In the rows, 128 means zero.
Each row has two labels, one from each of two sets.
124, 109, 120, 122, 128, 133, 122, 151, 142, 132, 148, 122, 147, 121, 125, 117, 97, 132, 136 -> [35], K
118, 119, 123, 141, 129, 126, 139, 152, 136, 130, 133, 131, 110, 127, 135, 132, 85, 129, 127 -> [39], K
129, 122, 121, 120, 140, 146, 113, 82, 106, 128, 89, 113, 132, 120, 134, 119, 129, 134, 132 -> [35], Q
133, 104, 111, 135, 132, 122, 120, 109, 135, 125, 108, 120, 129, 123, 126, 130, 103, 131, 142 -> [35], K
133, 138, 134, 136, 122, 130, 119, 105, 131, 127, 114, 139, 143, 121, 124, 118, 156, 127, 135 -> [35], W
132, 113, 134, 123, 124, 129, 122, 129, 129, 143, 126, 138, 148, 120, 123, 121, 155, 114, 128 -> [35], W
135, 129, 120, 144, 131, 136, 119, 99, 109, 123, 110, 129, 121, 113, 142, 129, 169, 125, 134 -> [35], Q
126, 129, 130, 114, 134, 132, 113, 120, 112, 126, 124, 127, 137, 129, 142, 118, 170, 129, 119 -> [35], Q
126, 110, 117, 136, 125, 142, 140, 91, 122, 126, 102, 132, 124, 130, 108, 136, 164, 122, 135 -> [35], W
126, 106, 122, 133, 124, 128, 138, 136, 142, 137, 131, 128, 143, 124, 114, 122, 89, 136, 137 -> [35], K
116, 118, 121, 138, 125, 125, 144, 118, 132, 123, 123, 127, 111, 121, 126, 143, 128, 131, 119 -> [39], K
120, 130, 129, 144, 136, 121, 142, 121, 128, 115, 110, 122, 108, 129, 130, 123, 98, 131, 131 -> [39], Z
121, 108, 113, 115, 111, 142, 136, 123, 124, 133, 125, 133, 132, 112, 124, 133, 163, 137, 118 -> [35], W
127, 141, 129, 115, 123, 143, 118, 121, 111, 131, 126, 133, 126, 121, 138, 126, 147, 131, 127 -> [35], Q
125, 110, 121, 119, 126, 139, 130, 112, 127, 123, 103, 131, 149, 118, 120, 118, 141, 127, 145 -> [35], W
125, 132, 124, 134, 118, 140, 132, 93, 110, 135, 108, 126, 118, 122, 124, 148, 169, 121, 114 -> [39], W
129, 128, 124, 126, 131, 132, 145, 81, 109, 128, 80, 147, 126, 130, 122, 131, 139, 135, 119 -> [39], W
132, 102, 118, 124, 131, 137, 124, 122, 139, 139, 125, 120, 142, 125, 123, 126, 113, 137, 126 -> [35], K
139, 110, 114, 131, 134, 117, 114, 111, 133, 127, 105, 102, 128, 118, 130, 129, 128, 124, 138 -> [35], K
140, 133, 123, 123, 121, 139, 115, 131, 128, 128, 145, 123, 140, 129, 146, 113, 155, 132, 132 -> [35], Q
121, 130, 130, 136, 107, 137, 136, 121, 115, 121, 111, 113, 114, 121, 126, 101, 51, 145, 134 -> [35], Z
130, 130, 128, 138, 120, 135, 132, 127, 122, 130, 130, 124, 110, 133, 136, 132, 109, 134, 130 -> [39], Z
129, 111, 128, 136, 126, 118, 120, 119, 141, 138, 107, 125, 154, 120, 126, 118, 90, 124, 132 -> [35], K
133, 108, 122, 128, 132, 134, 129, 86, 115, 120, 92, 128, 141, 98, 115, 126, 146, 121, 131 -> [35], W
130, 115, 121, 136, 125, 119, 119, 123, 133, 131, 130, 122, 115, 121, 132, 137, 94, 133, 124 -> [39], K
135, 106, 124, 130, 132, 122, 124, 122, 135, 120, 103, 125, 139, 128, 119, 126, 69, 129, 125 -> [35], K
128, 121, 124, 138, 125, 120, 131, 118, 131, 128, 123, 134, 130, 121, 119, 142, 137, 121, 112 -> [39], K
133, 97, 113, 136, 134, 124, 132, 120, 140, 127, 118, 122, 137, 120, 127, 119, 100, 133, 139 -> [35], K
135, 90, 101, 131, 133, 128, 126, 136, 136, 61, 132, 117, 146, 123, 135, 120, 132, 134, 146 -> [35], K
126, 96, 112, 131, 129, 131, 134, 129, 134, 136, 133, 120, 129, 123, 113, 134, 132, 135, 135 -> [35], K
130, 111, 157, 131, 124, 127, 139, 149, 121, 133, 150, 136, 137, 134, 130, 135, 118, 135, 128 -> [35], K
132, 123, 108, 132, 133, 121, 119, 101, 125, 123, 97, 120, 128, 112, 138, 115, 94, 132, 138 -> [35], K

Each row has two labels, one from each of two sets.
120, 131, 117, 92, 108, 116, 122, 136, 140, 157, 122, 122, 124, 49, 160, 181, 130, 121, 115 -> nor, Noze
135, 126, 141, 75, 106, 118, 109, 131, 149, 178, 113, 127, 134, 84, 136, 190, 133, 115, 116 -> fis, ril
165, 117, 159, 56, 116, 145, 121, 113, 126, 140, 164, 139, 132, 115, 130, 200, 111, 113, 114 -> lapiz, Noze
179, 133, 133, 72, 119, 122, 121, 119, 120, 166, 162, 118, 142, 105, 155, 187, 119, 137, 98 -> nor, Noze
149, 121, 154, 67, 88, 101, 114, 119, 128, 165, 145, 137, 141, 131, 143, 171, 129, 133, 119 -> lapiz, ril
149, 129, 155, 90, 116, 127, 109, 145, 137, 145, 158, 125, 153, 158, 123, 169, 134, 123, 128 -> lapiz, Tefu
162, 114, 136, 78, 91, 129, 63, 118, 148, 162, 123, 156, 144, 121, 138, 179, 127, 132, 120 -> fena, ril
150, 107, 143, 109, 96, 163, 108, 124, 166, 134, 120, 141, 130, 116, 169, 169, 137, 141, 125 -> lapiz, Tefu
119, 128, 128, 76, 93, 122, 113, 133, 144, 164, 140, 157, 140, 106, 147, 178, 118, 130, 142 -> bep, ril
157, 129, 142, 91, 110, 134, 101, 132, 133, 154, 137, 122, 145, 116, 128, 194, 121, 128, 129 -> lapiz, ril
139, 119, 132, 88, 95, 124, 112, 120, 141, 163, 134, 139, 141, 102, 173, 194, 115, 124, 121 -> nor, Tefu
151, 113, 130, 66, 129, 125, 147, 128, 141, 157, 150, 130, 130, 91, 144, 174, 127, 129, 125 -> lapiz, Noze
156, 123, 141, 107, 111, 132, 122, 148, 117, 155, 147, 136, 116, 106, 124, 173, 129, 138, 127 -> lapiz, Noze
139, 111, 131, 65, 95, 132, 115, 123, 141, 175, 138, 133, 149, 102, 148, 184, 146, 125, 114 -> nor, ril
136, 127, 123, 90, 85, 123, 114, 105, 145, 159, 132, 140, 138, 116, 131, 171, 120, 114, 134 -> lapiz, Noze
156, 125, 141, 64, 100, 109, 125, 139, 138, 148, 135, 149, 150, 112, 144, 195, 130, 127, 120 -> fis, ril
140, 126, 138, 80, 80, 121, 125, 118, 151, 178, 136, 142, 135, 92, 139, 168, 128, 120, 135 -> bep, Noze
170, 133, 142, 83, 101, 117, 130, 133, 137, 153, 146, 121, 132, 93, 157, 186, 119, 135, 111 -> nor, Noze
145, 129, 144, 75, 75, 99, 117, 128, 178, 149, 176, 144, 138, 123, 157, 223, 86, 153, 127 -> lapiz, ril
148, 109, 133, 50, 102, 120, 115, 121, 141, 168, 179, 147, 134, 77, 165, 185, 117, 136, 110 -> fis, ril
146, 119, 116, 83, 111, 125, 129, 123, 133, 187, 152, 134, 154, 114, 142, 170, 119, 121, 122 -> fis, ril
152, 120, 146, 102, 113, 132, 102, 121, 141, 153, 141, 126, 141, 129, 135, 172, 126, 131, 121 -> lapiz, ril
160, 117, 143, 78, 108, 113, 111, 125, 142, 144, 165, 137, 172, 123, 154, 154, 112, 129, 116 -> fis, ril
158, 125, 133, 63, 99, 118, 98, 129, 133, 168, 160, 157, 138, 103, 171, 176, 130, 114, 123 -> lapiz, ril
134, 124, 129, 81, 110, 129, 139, 127, 135, 178, 154, 126, 129, 80, 168, 223, 128, 133, 122 -> nor, Noze
137, 144, 123, 92, 123, 119, 121, 144, 138, 141, 148, 131, 131, 92, 123, 159, 147, 133, 127 -> fis, Noze
165, 90, 130, 62, 100, 134, 119, 125, 172, 168, 144, 113, 164, 100, 152, 192, 137, 139, 141 -> fena, ril
166, 103, 156, 85, 112, 141, 100, 127, 147, 143, 164, 119, 176, 124, 127, 185, 126, 132, 119 -> lapiz, ril
144, 121, 138, 74, 106, 120, 108, 124, 106, 167, 205, 140, 147, 114, 149, 176, 123, 131, 115 -> lapiz, Noze
156, 111, 135, 74, 116, 137, 118, 119, 141, 168, 170, 149, 153, 103, 133, 168, 129, 125, 109 -> lapiz, Noze
166, 105, 153, 51, 116, 123, 114, 121, 130, 163, 176, 137, 123, 106, 127, 170, 134, 144, 125 -> lapiz, Noze
147, 126, 143, 77, 99, 132, 116, 146, 155, 145, 132, 146, 163, 91, 156, 186, 122, 136, 128 -> lapiz, Noze
140, 119, 126, 70, 96, 134, 118, 127, 144, 150, 151, 130, 141, 66, 178, 182, 110, 119, 98 -> nor, ril
127, 107, 129, 60, 90, 146, 114, 105, 136, 173, 152, 133, 135, 103, 158, 189, 132, 131, 122 -> bep, ril
157, 109, 159, 61, 101, 115, 87, 122, 144, 133, 130, 135, 133, 92, 128, 180, 138, 128, 114 -> nor, ril
153, 130, 145, 77, 88, 123, 103, 126, 145, 170, 149, 140, 148, 99, 158, 176, 123, 145, 128 -> fis, ril
172, 111, 157, 71, 99, 90, 118, 150, 158, 153, 141, 137, 130, 119, 141, 166, 128, 146, 116 -> nor, ril
120, 151, 135, 87, 110, 151, 119, 125, 141, 173, 160, 123, 121, 108, 139, 166, 106, 135, 129 -> fena, ril
149, 128, 124, 87, 117, 126, 122, 127, 153, 169, 130, 124, 140, 91, 135, 184, 133, 120, 136 -> bep, Noze
170, 99, 132, 19, 61, 135, 103, 113, 156, 206, 106, 134, 122, 52, 176, 225, 116, 149, 119 -> nor, Tefu
142, 112, 174, 102, 91, 132, 113, 137, 139, 167, 126, 126, 117, 115, 148, 168, 129, 127, 116 -> lapiz, ril
127, 124, 143, 92, 116, 112, 115, 197, 162, 164, 157, 130, 136, 107, 145, 182, 125, 129, 132 -> bep, ril
145, 118, 138, 91, 115, 106, 96, 122, 140, 132, 138, 132, 131, 112, 134, 154, 132, 127, 132 -> lapiz, ril
130, 111, 141, 75, 97, 102, 118, 127, 137, 174, 174, 155, 129, 106, 151, 173, 131, 134, 126 -> lapiz, Noze
160, 132, 131, 69, 81, 126, 181, 117, 136, 186, 166, 124, 167, 87, 157, 200, 121, 143, 131 -> lapiz, Noze
158, 121, 139, 33, 83, 119, 118, 117, 145, 166, 145, 126, 146, 88, 151, 200, 135, 139, 87 -> lapiz, Noze
149, 122, 145, 82, 99, 121, 115, 136, 139, 152, 161, 135, 133, 121, 101, 179, 120, 133, 115 -> lapiz, ril
138, 131, 145, 100, 95, 123, 115, 122, 135, 157, 147, 154, 166, 114, 116, 195, 118, 129, 121 -> lapiz, ril
136, 139, 142, 122, 107, 127, 113, 136, 118, 114, 166, 124, 142, 113, 140, 134, 124, 132, 118 -> lapiz, Noze

Each row has two labels, one from each of two sets.
121, 120, 130, 124, 127, 122, 137, 125, 112, 143, 121, 131, 116, 122, 143, 148, 123, 132, 122 -> (95), lupag
144, 126, 128, 123, 136, 123, 141, 126, 144, 154, 134, 118, 123, 129, 142, 118, 131, 137, 141 -> (95), Fut
123, 130, 125, 122, 120, 119, 132, 121, 130, 150, 130, 128, 116, 126, 144, 147, 144, 131, 113 -> (96), lupag
129, 120, 128, 119, 128, 129, 123, 127, 125, 132, 128, 128, 123, 129, 143, 138, 130, 130, 125 -> (95), lupag
141, 119, 134, 118, 141, 121, 131, 132, 137, 144, 125, 119, 129, 129, 141, 121, 124, 136, 144 -> (95), Fut
147, 126, 133, 120, 142, 120, 129, 132, 140, 148, 136, 118, 134, 131, 147, 117, 132, 141, 139 -> (95), Fut
136, 127, 125, 113, 143, 125, 149, 128, 133, 138, 132, 115, 119, 138, 132, 114, 132, 137, 131 -> (96), Fut
131, 129, 129, 115, 133, 128, 141, 124, 132, 159, 129, 122, 119, 129, 137, 129, 128, 140, 131 -> (95), lupag
115, 132, 122, 129, 117, 116, 138, 130, 136, 159, 122, 125, 116, 116, 155, 149, 123, 138, 123 -> (95), lupag
124, 134, 140, 110, 145, 118, 147, 130, 138, 125, 130, 119, 134, 135, 136, 111, 126, 130, 135 -> (96), Fut
132, 124, 127, 124, 125, 123, 127, 130, 130, 162, 127, 134, 121, 123, 145, 138, 130, 137, 125 -> (95), lupag
130, 119, 120, 124, 115, 129, 127, 125, 128, 154, 129, 116, 120, 123, 153, 145, 135, 133, 119 -> (95), lupag
132, 133, 120, 122, 113, 125, 136, 120, 131, 157, 134, 124, 115, 133, 143, 128, 136, 116, 119 -> (95), lupag
136, 126, 133, 128, 140, 121, 119, 136, 135, 140, 124, 121, 137, 121, 138, 133, 128, 133, 134 -> (95), Fut
129, 130, 128, 122, 127, 123, 138, 122, 132, 154, 126, 130, 117, 122, 148, 146, 134, 135, 122 -> (95), lupag
144, 125, 136, 116, 138, 127, 122, 131, 133, 136, 136, 120, 135, 133, 142, 115, 127, 128, 140 -> (95), Fut
147, 123, 133, 113, 133, 124, 132, 125, 137, 144, 134, 118, 123, 131, 146, 117, 129, 133, 133 -> (95), Fut
121, 128, 129, 122, 133, 123, 145, 129, 132, 157, 130, 122, 113, 127, 141, 134, 126, 137, 122 -> (95), lupag
131, 125, 136, 103, 134, 128, 137, 126, 134, 128, 128, 114, 127, 146, 138, 116, 126, 128, 133 -> (96), Fut
